Here is a tiny trained network, its code and every weight. The questions are about switching its units off for an input and a class, where a switched-off unit gives its printed mean instead of its output.

import numpy as np


def w(rows, s, z=0):
    codes = np.array(rows[::2]) - 128.0
    scale = np.full(codes.shape[1], s)
    scale[-1] = z or s
    return codes * scale


def f(y):
    return np.maximum(y, 0)


def log_softmax(a):
    a = a - a.max(-1, keepdims=True)
    return a - np.log(np.exp(a).sum(-1, keepdims=True))


def net(x, mask):
    res = np.array(x, float).reshape(1, 8) / 4 @ E
    y = f(res @ A[0][:, :-1].T + A[0][:, -1])
    res = res + np.where(mask, y, B[0][:, -1]) @ B[0][:, :-1]
    return log_softmax(res[-1] @ U[:, :-1].T + U[:, -1])


A, B = {}, {}
E = w([
[144,181,111,128,138,79,254,163,161,223,165],'x0',
[69,156,80,127,83,39,123,145,84,52,29],'x1',
[214,183,99,134,114,78,134,146,171,107,124],'x2',
[184,98,81,83,174,154,172,100,145,164,64],'x3',
[155,73,100,134,163,88,160,48,195,90,33],'x4',
[141,165,173,190,125,144,194,125,222,159,91],'x5',
[101,71,76,117,100,132,86,134,108,125,136],'x6',
[180,139,75,63,132,118,152,134,92,114,104],'x7',
],0.0099)
A[0] = w([
[209,142,160,130,163,91,213,117,247,189,142,149],'N0',
[89,138,133,165,110,43,125,109,157,11,30,171],'N1',
[128,129,86,126,103,89,146,127,190,111,78,254],'N2',
[84,144,192,161,92,151,140,141,101,144,176,208],'N3',
[26,169,198,153,88,124,110,181,83,132,253,114],'N4',
[202,114,94,86,88,135,14,172,47,83,127,153],'N5',
[48,122,64,125,87,166,176,184,87,165,117,159],'N6',
[80,26,158,124,161,116,46,61,117,160,171,120],'N7',
],0.011,0.0026)
B[0] = w([
[103,176,120,156,154,212,254,95,125,129,175,249],'N0',
[106,135,192,119,111,115,107,78,171,104,10,235],'N1',
[117,119,137,138,130,57,181,114,170,148,88,191],'N2',
[147,142,149,136,123,108,75,170,154,120,204,200],'N3',
[108,174,249,112,72,114,54,159,151,158,185,246],'N4',
[143,174,70,155,72,199,120,168,56,59,154,223],'N5',
[157,117,78,98,132,64,111,148,139,181,125,171],'N6',
[152,39,130,141,197,152,90,98,116,114,143,202],'N7',
],0.013,0.019)
U = w([
[136,149,38,140,88,135,85,160,62,77,108,137],'0',
[82,154,194,145,116,92,55,197,147,198,225,167],'1',
[108,189,104,184,187,154,232,80,169,162,157,123],'2',
[110,25,115,162,227,130,82,71,132,142,145,91],'3',
[74,136,136,166,120,77,126,51,177,87,2,138],'4',
[113,126,41,110,158,39,155,166,142,234,132,8],'5',
],0.0081,0.0017)

Each question gives the input, the list of numbers given to net, and the class t.
The units are the neurons (one row each of A and B). Each row of codes is followed by its name. A weight is (code - 128) times the scale printed after its matrix; where a second scale follows, it is the last column's (A, B and U).
mask holds one flag per neuron, in row order. A switched-off neuron (its flag False) gives its mean, the last column of its row in B, instead of its output. The means were averaged over made-up inputs and are rounded, as every weight is.
A unit's drop is (log p(t) with every unit on - log p(t) with that unit switched off) / (log p(t) with every unit on - log p(t) with every unit switched off).
The circuit of an input: a set's keep is (log p(t) with only the set's units on - log p(t) with every unit switched off) / (log p(t) with every unit on - log p(t) with every unit switched off). Starting from all 8 units, units are removed one at a time, each time the one whose removal leaves the highest keep (on an exact tie, the one counted first), for as long as the keep stays at least 0.8.
units of the circuit, in order: the units of the circuit, biggest drop first
most important unit: the unit with the biggest drop
top k neurons: the k neurons with the biggest drops, biggest first
drop of u: that unit's drop, to one decimal
input [-8,-3,0,4,-2,8,6,5], class 0: units of the circuit, in order	N0, N4, N1
input [4,-6,-3,3,6,-6,2,-2], class 3: top 3 neurons	N7, N5, N2
input [1,6,-7,7,-3,-1,-5,-4], class 5: units of the circuit, in order	N4, N6, N1, N0
input [8,1,3,-8,5,-1,6,1], class 4: units of the circuit, in order	N5, N3
input [-2,4,-5,-2,-2,8,8,4], class 4: units of the circuit, in order	N4, N1
input [-6,2,2,-3,-5,8,-6,8], class 4: most important unit	N4
input [-4,-3,4,5,-7,7,-3,-3], class 2: top 2 neurons	N0, N4
input [-7,5,-3,-6,-3,3,-5,7], class 0: top 2 neurons	N5, N2
input [3,7,4,-8,-2,1,-3,4], class 4: drop of N1	2.0
input [-7,-5,3,-3,-5,-2,5,7], class 0: drop of N5	1.6
input [6,7,2,-7,4,-4,-7,-8], class 4: drop of N1	2.5
